Below are the code and all the weights of a small trained network. Each question names an input and a class and asks about switching units off, where a switched-off unit gives its printed mean instead of its output.

import numpy as np


def w(rows, s, z=0):
    codes = np.array(rows[::2]) - 128.0
    scale = np.full(codes.shape[1], s)
    scale[-1] = z or s
    return codes * scale


def f(y):
    return y / 2 * (1 + np.tanh(0.7978845608 * (y + 0.044715 * y**3)))


def log_softmax(a):
    a = a - a.max(-1, keepdims=True)
    return a - np.log(np.exp(a).sum(-1, keepdims=True))


def net(x, mask):
    res = np.array(x, float).reshape(1, 4) / 4 @ E
    y = f(res @ A[0][:, :-1].T + A[0][:, -1])
    res = res + np.where(mask, y, B[0][:, -1]) @ B[0][:, :-1]
    return log_softmax(res[-1] @ U[:, :-1].T + U[:, -1])


A, B = {}, {}
E = w([
[77,197,170],'x0',
[186,123,244],'x1',
[175,224,67],'x2',
[128,127,129],'x3',
],0.011)
A[0] = w([
[142,105,209,207],'N0',
[108,126,75,191],'N1',
[2,184,160,169],'N2',
[74,93,74,89],'N3',
[58,73,126,210],'N4',
[173,212,118,92],'N5',
[184,109,156,105],'N6',
[124,95,73,119],'N7',
[186,75,154,93],'N8',
[133,186,78,176],'N9',
[91,85,166,216],'N10',
[72,93,152,182],'N11',
[81,128,36,74],'N12',
[157,123,108,61],'N13',
[67,141,77,253],'N14',
[172,49,101,136],'N15',
[198,156,97,179],'N16',
[196,108,170,140],'N17',
[71,195,205,175],'N18',
[106,149,148,111],'N19',
[82,166,154,196],'N20',
[185,108,109,171],'N21',
[156,134,69,218],'N22',
[184,153,55,196],'N23',
[113,120,98,176],'N24',
[157,152,111,81],'N25',
[66,103,38,188],'N26',
[78,119,109,160],'N27',
[153,124,155,171],'N28',
[177,137,124,189],'N29',
[144,206,106,110],'N30',
[171,68,90,93],'N31',
[240,124,187,85],'N32',
[95,172,161,192],'N33',
[158,163,111,183],'N34',
[97,173,138,181],'N35',
[176,173,99,173],'N36',
],0.015,0.0024)
B[0] = w([
[206,152,128,241],'N0',
[159,146,159,189],'N1',
[146,98,56,242],'N2',
[170,203,150,206],'N3',
[208,115,255,224],'N4',
[183,102,189,202],'N5',
[172,217,104,179],'N6',
[211,174,95,183],'N7',
[135,139,135,196],'N8',
[183,85,153,199],'N9',
[185,115,147,215],'N10',
[212,47,159,202],'N11',
[170,186,119,230],'N12',
[119,141,94,134],'N13',
[203,143,157,219],'N14',
[142,98,57,206],'N15',
[166,88,151,188],'N16',
[234,209,90,206],'N17',
[149,120,57,238],'N18',
[171,144,97,146],'N19',
[217,116,58,182],'N20',
[123,82,66,167],'N21',
[113,103,163,190],'N22',
[125,111,161,211],'N23',
[183,158,167,159],'N24',
[165,122,154,145],'N25',
[203,164,150,254],'N26',
[209,141,134,172],'N27',
[174,150,114,164],'N28',
[133,90,101,159],'N29',
[153,94,162,193],'N30',
[103,114,13,187],'N31',
[169,169,130,240],'N32',
[153,113,57,183],'N33',
[142,39,155,166],'N34',
[162,55,63,169],'N35',
[186,69,166,187],'N36',
],0.0057,0.0097)
U = w([
[148,83,105,255],'0',
[154,192,125,77],'1',
[149,8,155,54],'2',
[136,44,1,110],'3',
[94,131,129,168],'4',
[47,148,126,49],'5',
[33,171,153,67],'6',
],0.0097,0.0055)

Each question gives the input, the list of numbers given to net, and the class t.
The units are the neurons (one row each of A and B). Each row of codes is followed by its name. A weight is (code - 128) times the scale printed after its matrix; where a second scale follows, it is the last column's (A, B and U).
mask holds one flag per neuron, in row order. A switched-off neuron (its flag False) gives its mean, the last column of its row in B, instead of its output. The means were averaged over made-up inputs and are rounded, as every weight is.
A unit's drop is (log p(t) with every unit on - log p(t) with that unit switched off) / (log p(t) with every unit on - log p(t) with every unit switched off).
The circuit of an input: a set's keep is (log p(t) with only the set's units on - log p(t) with every unit switched off) / (log p(t) with every unit on - log p(t) with every unit switched off). Starting from the 12 units with the biggest drops (on a tie, the unit counted first), units are removed one at a time, each time the one whose removal leaves the highest keep (on an exact tie, the one counted first), for as long as the keep stays at least 0.8.
units of the circuit, in order: the units of the circuit, biggest drop first
most important unit: the unit with the biggest drop
k most important neurons: the k neurons with the biggest drops, biggest first
drop when u is switched off: that unit's drop, to one decimal
input [5,-8,-7,3], class 1: units of the circuit, in order	N3, N26
input [8,4,-6,6], class 3: units of the circuit, in order	N18, N2, N33
input [-7,-7,6,1], class 1: units of the circuit, in order	N12, N26
input [5,3,5,-4], class 2: most important unit	N5
input [8,-4,-3,5], class 3: units of the circuit, in order	N2, N18
input [4,3,-2,-2], class 3: 2 most important neurons	N18, N4
input [8,-6,7,-3], class 3: 2 most important neurons	N2, N35
input [4,-6,7,8], class 0: 2 most important neurons	N12, N4
input [-7,2,7,-6], class 2: drop when N36 is switched off	0.2
input [8,2,-3,-4], class 3: drop when N18 is switched off	0.1
input [7,-3,-1,-6], class 3: drop when N2 is switched off	0.2
input [1,-4,-1,1], class 1: drop when N3 is switched off	0.1
